Below are the code and all the weights of a small trained network. Each question names an input and a target symbol and asks about switching units off, where a switched-off unit gives its printed mean instead of its output.

import numpy as np


def w(rows, s, z=0):
    codes = np.array(rows[::2]) - 128.0
    scale = np.full(codes.shape[1], s)
    scale[-1] = z or s
    return codes * scale


def norm(h):
    return h / np.sqrt((h * h).mean(-1, keepdims=True) + 1e-5)


def f(y):
    return np.maximum(y, 0)


def softmax(a):
    e = np.exp(a - a.max(-1, keepdims=True))
    return e / e.sum(-1, keepdims=True)


def log_softmax(a):
    a = a - a.max(-1, keepdims=True)
    return a - np.log(np.exp(a).sum(-1, keepdims=True))


def net(x, mask):
    ids = ['ΔΘΦΨηλμπω'.index(c) for c in x.split()]
    T = len(ids)
    res = E[ids] + P[:T]
    r = norm(res)
    for j in range(2):
        rows = slice(4 * j, 4 * j + 4)
        q, k, v = (r @ M[0][rows].T for M in (Q, K, V))
        z = softmax(np.where(np.tri(T) > 0, q @ k.T / 4**0.5, -1e9)) @ v
        o = O[0][rows]
        res = res + np.where(mask[j], z, o[:, -1]) @ o[:, :-1]
    y = f(norm(res) @ A[0][:, :-1].T + A[0][:, -1])
    res = res + np.where(mask[2:14], y, B[0][:, -1]) @ B[0][:, :-1]
    return log_softmax(norm(res)[-1] @ U[:, :-1].T + U[:, -1])


Q, K, V, O, A, B = {}, {}, {}, {}, {}, {}
E = w([
[56,47,63,191,109,119,135,125,89,95,92,53],'Δ',
[48,138,63,192,106,152,92,116,132,187,150,151],'Θ',
[113,72,72,98,22,125,84,128,156,57,112,117],'Φ',
[213,73,95,66,97,169,156,139,178,127,113,187],'Ψ',
[148,117,125,156,152,142,207,61,103,147,134,103],'η',
[55,90,144,82,87,140,153,76,128,166,171,131],'λ',
[133,103,252,117,83,146,182,43,191,127,78,48],'μ',
[182,124,88,171,96,162,63,118,195,146,72,177],'π',
[160,165,22,78,134,90,99,123,151,167,87,114],'ω',
],0.0048)
P = w([
[130,160,148,122,182,122,120,160,150,115,168,122],'0',
[232,72,168,153,27,114,152,130,77,216,134,132],'1',
[167,197,113,147,54,155,166,83,178,158,129,89],'2',
[63,177,78,106,118,164,205,38,124,55,83,174],'3',
[121,60,96,21,233,128,112,132,120,174,147,115],'4',
[202,79,145,163,130,116,52,132,165,179,220,79],'5',
[166,158,114,168,14,58,113,69,125,246,111,142],'6',
[94,138,89,3,50,157,176,29,135,132,126,88],'7',
],0.0044)
Q[0] = w([
[207,105,78,94,26,138,170,75,170,230,128,30],'h0',
[198,109,118,203,86,42,66,146,114,229,166,66],'h0',
[169,97,204,165,233,72,65,166,145,55,202,109],'h0',
[189,53,88,63,195,160,79,151,88,135,194,66],'h0',
[141,206,210,204,127,9,144,226,103,136,122,197],'h1',
[167,55,88,164,52,188,166,72,221,184,221,62],'h1',
[147,132,93,192,3,106,166,16,73,189,58,139],'h1',
[37,187,91,50,163,165,171,82,90,47,32,182],'h1',
],0.0037)
K[0] = w([
[74,143,113,126,217,166,73,193,226,96,176,106],'h0',
[78,178,109,43,221,196,191,138,157,24,101,120],'h0',
[68,158,79,117,10,123,203,55,92,67,58,165],'h0',
[93,227,121,179,65,167,158,112,253,114,124,100],'h0',
[114,93,77,63,117,108,183,110,65,219,16,219],'h1',
[103,174,191,142,228,183,97,143,200,28,157,166],'h1',
[104,33,155,39,225,83,95,207,119,131,163,104],'h1',
[227,84,190,155,68,122,62,170,77,211,209,75],'h1',
],0.0036)
V[0] = w([
[58,209,101,25,54,38,127,75,154,134,91,61],'h0',
[78,254,177,236,48,124,16,74,197,230,178,157],'h0',
[29,75,203,187,139,220,195,98,114,94,186,86],'h0',
[86,98,114,155,53,232,137,192,115,111,212,243],'h0',
[196,80,147,6,78,186,81,223,138,195,166,215],'h1',
[190,55,180,167,36,128,26,162,173,9,36,48],'h1',
[26,76,107,30,35,93,71,162,113,103,145,60],'h1',
[85,106,16,224,154,58,50,201,78,141,96,102],'h1',
],0.004)
O[0] = w([
[60,222,153,76,65,119,211,173,120,104,145,184,236],'h0',
[74,202,178,207,73,46,106,110,195,172,178,100,178],'h0',
[106,126,72,156,83,206,143,80,164,189,66,118,22],'h0',
[190,108,53,164,126,157,155,142,175,162,155,28,74],'h0',
[137,91,189,145,139,185,76,217,163,91,181,63,191],'h1',
[215,182,177,195,155,166,82,123,78,253,164,183,3],'h1',
[135,178,111,71,124,198,220,211,170,185,172,154,167],'h1',
[194,107,126,135,209,103,187,57,188,116,197,208,73],'h1',
],0.0057,0.0032)
A[0] = w([
[106,144,116,129,132,111,90,4,111,41,72,92,141],'n0',
[146,119,88,62,63,60,129,99,107,146,142,165,253],'n1',
[67,82,116,98,85,160,95,119,67,153,107,104,200],'n2',
[59,109,149,171,94,156,130,197,161,55,209,27,204],'n3',
[110,158,188,142,192,164,165,197,141,198,191,109,124],'n4',
[150,124,83,177,180,153,88,79,131,219,144,147,75],'n5',
[217,72,129,182,155,68,39,171,73,166,157,94,134],'n6',
[98,98,199,104,120,126,177,171,77,74,122,126,115],'n7',
[171,161,143,115,88,174,128,159,31,135,100,147,77],'n8',
[193,106,126,65,131,164,140,92,124,102,137,144,223],'n9',
[172,231,152,120,177,211,142,227,153,204,175,130,39],'n10',
[155,163,116,105,165,213,206,108,117,226,214,153,89],'n11',
],0.0032,0.0014)
B[0] = w([
[176,64,138,158,74,153,97,140,48,52,187,138,173],'n0',
[118,87,154,194,150,140,86,102,157,177,139,166,241],'n1',
[138,101,171,140,222,83,103,169,59,163,127,194,205],'n2',
[175,174,118,88,253,140,64,188,208,140,135,138,252],'n3',
[208,118,72,159,104,85,172,154,90,60,196,104,154],'n4',
[159,117,190,139,135,161,113,68,32,147,140,122,145],'n5',
[75,209,173,80,210,148,141,72,111,172,108,134,161],'n6',
[133,95,103,81,183,112,180,104,160,100,105,157,199],'n7',
[95,109,179,215,74,89,151,213,74,152,143,141,151],'n8',
[68,58,133,153,197,129,106,103,150,103,70,139,169],'n9',
[117,100,53,197,68,117,155,116,44,96,174,79,157],'n10',
[146,87,100,103,155,130,136,119,61,16,108,119,169],'n11',
],0.0034,0.0041)
U = w([
[173,125,63,101,201,202,212,34,138,187,94,222,90],'Δ',
[104,123,76,182,118,49,170,51,254,158,170,76,133],'Θ',
[217,181,96,144,73,174,212,202,51,168,214,139,89],'Φ',
[190,69,134,84,225,221,47,213,93,114,105,49,133],'Ψ',
[61,52,70,112,98,96,70,31,72,72,27,118,75],'η',
[46,180,57,41,69,220,191,224,194,127,88,57,119],'λ',
[79,232,205,162,40,131,90,156,41,233,53,178,99],'μ',
[190,161,207,194,182,51,27,89,114,190,186,108,106],'π',
[89,170,206,56,140,38,160,183,124,32,176,219,255],'ω',
],0.0045,0.00096)

Each question gives the input, a string of symbols that net reads in full, and the target symbol t.
The units are the heads (4 rows each of Q, K, V and O) and the neurons (one row each of A and B). Each row of codes is followed by its name. A weight is (code - 128) times the scale printed after its matrix; where a second scale follows, it is the last column's (O, A, B and U).
mask holds one flag per unit, heads first, then neurons. A switched-off unit (its flag False) gives its mean, the last column of its rows in O or B, instead of its output. The means were averaged over made-up inputs and are rounded, as every weight is.
A unit's drop is (log p(t) with every unit on - log p(t) with that unit switched off) / (log p(t) with every unit on - log p(t) with every unit switched off).
The circuit of an input: a set's keep is (log p(t) with only the set's units on - log p(t) with every unit switched off) / (log p(t) with every unit on - log p(t) with every unit switched off). Starting from the 12 units with the biggest drops (on a tie, the unit counted first), units are removed one at a time, each time the one whose removal leaves the highest keep (on an exact tie, the one counted first), for as long as the keep stays at least 0.8.
units of the circuit, in order: the units of the circuit, biggest drop first
most important unit: the unit with the biggest drop
which heads matter: for each layer, one digit per head in row order, 1 if its drop is at least 0.15 and else 0, layers parted by /
input μ Δ ω ω Θ λ, target μ: most important unit : h1
input Δ λ η λ Φ Ψ, target Δ: units of the circuit, in order : [h1, h0]
input Ψ λ η Ψ ω π, target Ψ: which heads matter : 10
input Δ ω π π Θ, target π: which heads matter : 11
input λ ω Θ ω λ, target λ: which heads matter : 11
input ω μ η, target ω: which heads matter : 10
input η Ψ Φ η λ, target η: which heads matter : 11
input ω η Φ, target ω: which heads matter : 10
input Φ λ ω, target Φ: which heads matter : 01
input λ η ω Ψ λ Θ ω, target λ: which heads matter : 01
input η η Ψ, target η: which heads matter : 01
input ω λ η ω ω ω, target ω: which heads matter : 10
input μ Ψ π Ψ, target μ: which heads matter : 01
input Δ η λ η η, target Δ: which heads matter : 11
input Ψ Ψ Ψ Φ Θ, target Ψ: units of the circuit, in order : [h0]
input Ψ Ψ Φ ω Ψ λ ω Φ, target Ψ: units of the circuit, in order : [h0, h1]
input Φ λ μ Ψ Φ Φ, target Φ: units of the circuit, in order : [h1, n10]
input η Φ Ψ λ, target η: units of the circuit, in order : [h0, h1]
input π Θ λ Θ Φ, target π: units of the circuit, in order : [h1, h0]
input Δ λ π, target Δ: units of the circuit, in order : [h1]
input π Θ μ λ μ Θ Δ λ, target π: units of the circuit, in order : [h0, h1]
input Ψ Ψ ω Φ, target Ψ: units of the circuit, in order : [h1, h0]
input Θ Θ ω ω η, target Θ: units of the circuit, in order : [h0, h1]
input λ Φ λ ω Δ ω μ, target λ: units of the circuit, in order : [h1, h0]
